Below is a small trained network, with its code and all its weights. Each question gives an input and a class and asks what happens when units are switched off, that is, made to give their printed mean instead of their output.

import numpy as np


def w(rows, s, z=0):
    codes = np.array(rows[::2]) - 128.0
    scale = np.full(codes.shape[1], s)
    scale[-1] = z or s
    return codes * scale


def f(y):
    return np.maximum(y, 0)


def log_softmax(a):
    a = a - a.max(-1, keepdims=True)
    return a - np.log(np.exp(a).sum(-1, keepdims=True))


def net(x, mask):
    res = np.array(x, float).reshape(1, 7) / 4 @ E
    y = f(res @ A[0][:, :-1].T + A[0][:, -1])
    res = res + np.where(mask, y, B[0][:, -1]) @ B[0][:, :-1]
    return log_softmax(res[-1] @ U[:, :-1].T + U[:, -1])


A, B = {}, {}
E = w([
[163,142,139],'x0',
[167,113,57],'x1',
[142,82,126],'x2',
[135,7,127],'x3',
[97,124,185],'x4',
[89,116,58],'x5',
[25,101,175],'x6',
],0.011)
A[0] = w([
[187,134,156,51],'N1',
[163,157,102,112],'N2',
[236,123,128,101],'N3',
[99,113,133,33],'N4',
[151,158,103,4],'N5',
[60,101,136,181],'N6',
[141,170,140,2],'N7',
[102,255,123,162],'N8',
[111,118,56,121],'N9',
[146,143,99,2],'N10',
[171,32,119,186],'N11',
[167,144,208,101],'N12',
[102,105,69,87],'N13',
[151,94,122,54],'N14',
[115,203,143,39],'N15',
[171,124,139,27],'N16',
[132,59,136,180],'N17',
[129,238,140,220],'N18',
],0.013,0.0081)
B[0] = w([
[122,132,74,148],'N1',
[139,153,80,173],'N2',
[145,159,85,198],'N3',
[133,53,59,135],'N4',
[179,121,106,141],'N5',
[181,115,178,206],'N6',
[254,183,43,137],'N7',
[129,212,126,240],'N8',
[224,51,104,174],'N9',
[87,118,141,135],'N10',
[221,224,121,229],'N11',
[141,102,62,178],'N12',
[216,75,89,159],'N13',
[201,143,106,139],'N14',
[183,212,52,162],'N15',
[145,178,114,134],'N16',
[233,150,138,206],'N17',
[128,185,98,252],'N18',
],0.011,0.012)
U = w([
[154,83,174,122],'0',
[72,170,172,95],'1',
[10,28,31,3],'2',
[147,32,173,128],'3',
[155,192,177,150],'4',
[121,88,192,166],'5',
[172,84,31,190],'6',
[55,46,47,8],'7',
],0.012,0.014)

Each question gives the input, the list of numbers given to net, and the class t.
The units are the neurons (one row each of A and B). Each row of codes is followed by its name. A weight is (code - 128) times the scale printed after its matrix; where a second scale follows, it is the last column's (A, B and U).
mask holds one flag per neuron, in row order. A switched-off neuron (its flag False) gives its mean, the last column of its row in B, instead of its output. The means were averaged over made-up inputs and are rounded, as every weight is.
A unit's drop is (log p(t) with every unit on - log p(t) with that unit switched off) / (log p(t) with every unit on - log p(t) with every unit switched off).
The circuit of an input: a set's keep is (log p(t) with only the set's units on - log p(t) with every unit switched off) / (log p(t) with every unit on - log p(t) with every unit switched off). Starting from the 12 units with the biggest drops (on a tie, the unit counted first), units are removed one at a time, each time the one whose removal leaves the highest keep (on an exact tie, the one counted first), for as long as the keep stays at least 0.8.
units of the circuit, in order: the units of the circuit, biggest drop first
unit that matters most: the unit with the biggest drop
k most important neurons: the k neurons with the biggest drops, biggest first
drop when u is switched off: that unit's drop, to one decimal
input [-8,-4,4,8,-7,-5,8], class 4: 2 most important neurons : [N11 N17]
input [-2,-2,8,0,8,-6,2], class 0: units of the circuit, in order : [N8 N18]
input [4,3,5,2,8,0,5], class 0: units of the circuit, in order : [N8 N18 N6]
input [-5,-1,7,4,4,-2,-3], class 4: units of the circuit, in order : [N11 N9]
input [-4,5,6,-2,4,3,8], class 0: unit that matters most : N6
input [-1,-3,5,2,6,6,7], class 5: 2 most important neurons : [N9 N12]
input [6,3,-7,1,6,-4,-5], class 6: units of the circuit, in order : [N12 N11]
input [-4,-8,3,6,-5,3,-2], class 4: units of the circuit, in order : [N11 N12]
input [-1,-5,-6,6,4,-7,-7], class 6: 2 most important neurons : [N12 N8]
input [0,-5,2,7,1,-3,-1], class 4: 4 most important neurons : [N11 N9 N17 N13]
input [-8,2,1,8,-5,-4,8], class 4: 4 most important neurons : [N11 N6 N17 N12]
input [-4,-8,3,3,2,5,-4], class 5: 2 most important neurons : [N8 N18]
input [-3,-2,1,4,-2,-1,-1], class 4: drop when N9 is switched off : 0.2
input [3,-4,-7,6,6,0,-2], class 5: drop when N18 is switched off : 0.2
input [5,2,2,7,-8,-6,8], class 4: drop when N2 is switched off : 0.0
input [0,-3,-7,5,-5,2,7], class 3: drop when N6 is switched off : 0.1
